K_444: [-78  25 -44 -23  53  37  56]
K_891: [-78  25   5 -23 -58  37  56]
K_577: [-78  52 -41  39  51  54 -44]
K_750: [ 38 -63  59 -40 -46 -58 -79]
K_69: [-43  53 -53  59  73 103 -79]
both K_69 K_444:   [53]
both K_577 K_891:   [-78]
both K_891 K_750:   [-58]
find: [-78  25   5 -23 -58  37  56]  K_891
both K_444 K_69:   [53]

K_69: [-14  12   2   8 -26 -59 -46  44 -53   9]
K_130: [-22 -28  22  47 -41  36  20 -65  -2 -30]
K_750: [ 84  20 -40 -24  36  25  20 -22  -2 -23]
K_490: [-68 -18  18   8 -36  31 -15 -46  25 -59]
K_62: [-30 -31  22 -16 -41  31  16 -65  -2 -34]
K_483: [-17   7 -48  -3  36  25  38  -4   7 -37]
K_28: [-14   7  -7  15 -20 -48 -46  44 -58  20]
K_444: [ 46   0 -48  15  31  15  47   2  21 -65]
K_577: [-60   2  10 -20 -62 -33  20 -16  44  -9]
K_716: [-68 -20  22   8 -36  31 -15 -46  25 -59]
K_891: [-45   5  18 -34 -66 -38  -2   7 -16 -27]
both K_891 K_28:   [7]
both K_28 K_891:   [7]
both K_716 K_750:   [25]
both K_577 K_62:   [-16]

K_750: [  4   2 -82   6  33 -54   5  52  30   4  77 -27  -1 -81 -44 -42  28  23
 -67 -10 -23   7  12 -55 -33  53   9  75  -9  72  99  60  82  84 -29  83
  25  20 -32  37   7  61  12 -13  54  27  -4 -48  32  27  26 -49 -10 -15
 -90]
K_549: [  4   2 -71   4  33 -54   5  52  30  51  77 -27  -1 -81 -44 -42  28  23
 -67 -10 -23   7  12 -55 -33  53   9  75 -54  83  99  60  82  84 -29  83
  25  20 -32  37   7  61  12 -13   2  27  -4 -48  32  27  26 -49 -55 -15
  35]
K_577: [  4   2 -71   4  33 -54   5  52  30  51  77 -27  -1  59 -44 -42  28  23
 -67 -10 -23   7  12 -55 -33  53   9  75  -9  72  99  60  82  84 -29  83
  25  20 -32  37   7  61  12  60   2  27  -4 -48  32  27  26 -49 -10 -15
 -90]
find: [  4   2 -71   4  33 -54   5  52  30  51  77 -27  -1 -81 -44 -42  28  23
 -67 -10 -23   7  12 -55 -33  53   9  75 -54  83  99  60  82  84 -29  83
  25  20 -32  37   7  61  12 -13   2  27  -4 -48  32  27  26 -49 -55 -15
  35]  K_549
find: [  4   2 -71   4  33 -54   5  52  30  51  77 -27  -1  59 -44 -42  28  23
 -67 -10 -23   7  12 -55 -33  53   9  75  -9  72  99  60  82  84 -29  83
  25  20 -32  37   7  61  12  60   2  27  -4 -48  32  27  26 -49 -10 -15
 -90]  K_577
find: [  4   2 -82   6  33 -54   5  52  30   4  77 -27  -1 -81 -44 -42  28  23
 -67 -10 -23   7  12 -55 -33  53   9  75  -9  72  99  60  82  84 -29  83
  25  20 -32  37   7  61  12 -13  54  27  -4 -48  32  27  26 -49 -10 -15
 -90]  K_750

K_69: [ -1  86   1 -60]
K_28: [-2 43 -3 42]
K_891: [86 41 87 53]
K_577: [ 1 43 -1 42]
both K_69 K_891:   [86]
find: [86 41 87 53]  K_891
find: [ 1 43 -1 42]  K_577
both K_891 K_69:   [86]

K_130: [ -5 -82 -64 -14 -14 -71 104]
K_750: [-14 -65 -28 -13  71 -74 102]
K_28: [-12 -72 -25 -13  70 -74 103]
K_69: [-12 -72 -65 -13  70 -74 103]
K_62: [ -5 -82 -19 -14 -13 -71 104]
both K_750 K_130:   [-14]
both K_62 K_28:   [-13]

K_28: [-105    1    1   14]
K_69: [-43 -81  13  36]
K_577: [ 41 -81  40 -64]
K_130: [ 40 -81  13 -44]
K_62: [ -48   40 -105    8]
both K_130 K_62:   [40]
both K_577 K_62:   [40]

K_130: [-40  13  95 -49]
K_62: [ 51 -66 -89  19]
K_716: [ 24  87   2 -40]
K_549: [-67  26  21 -39]
K_577: [-67 -83  25 -89]
K_750: [-45  83 -48  25]
K_891: [  9 -83  24  11]
both K_891 K_716:   [24]
both K_716 K_130:   [-40]

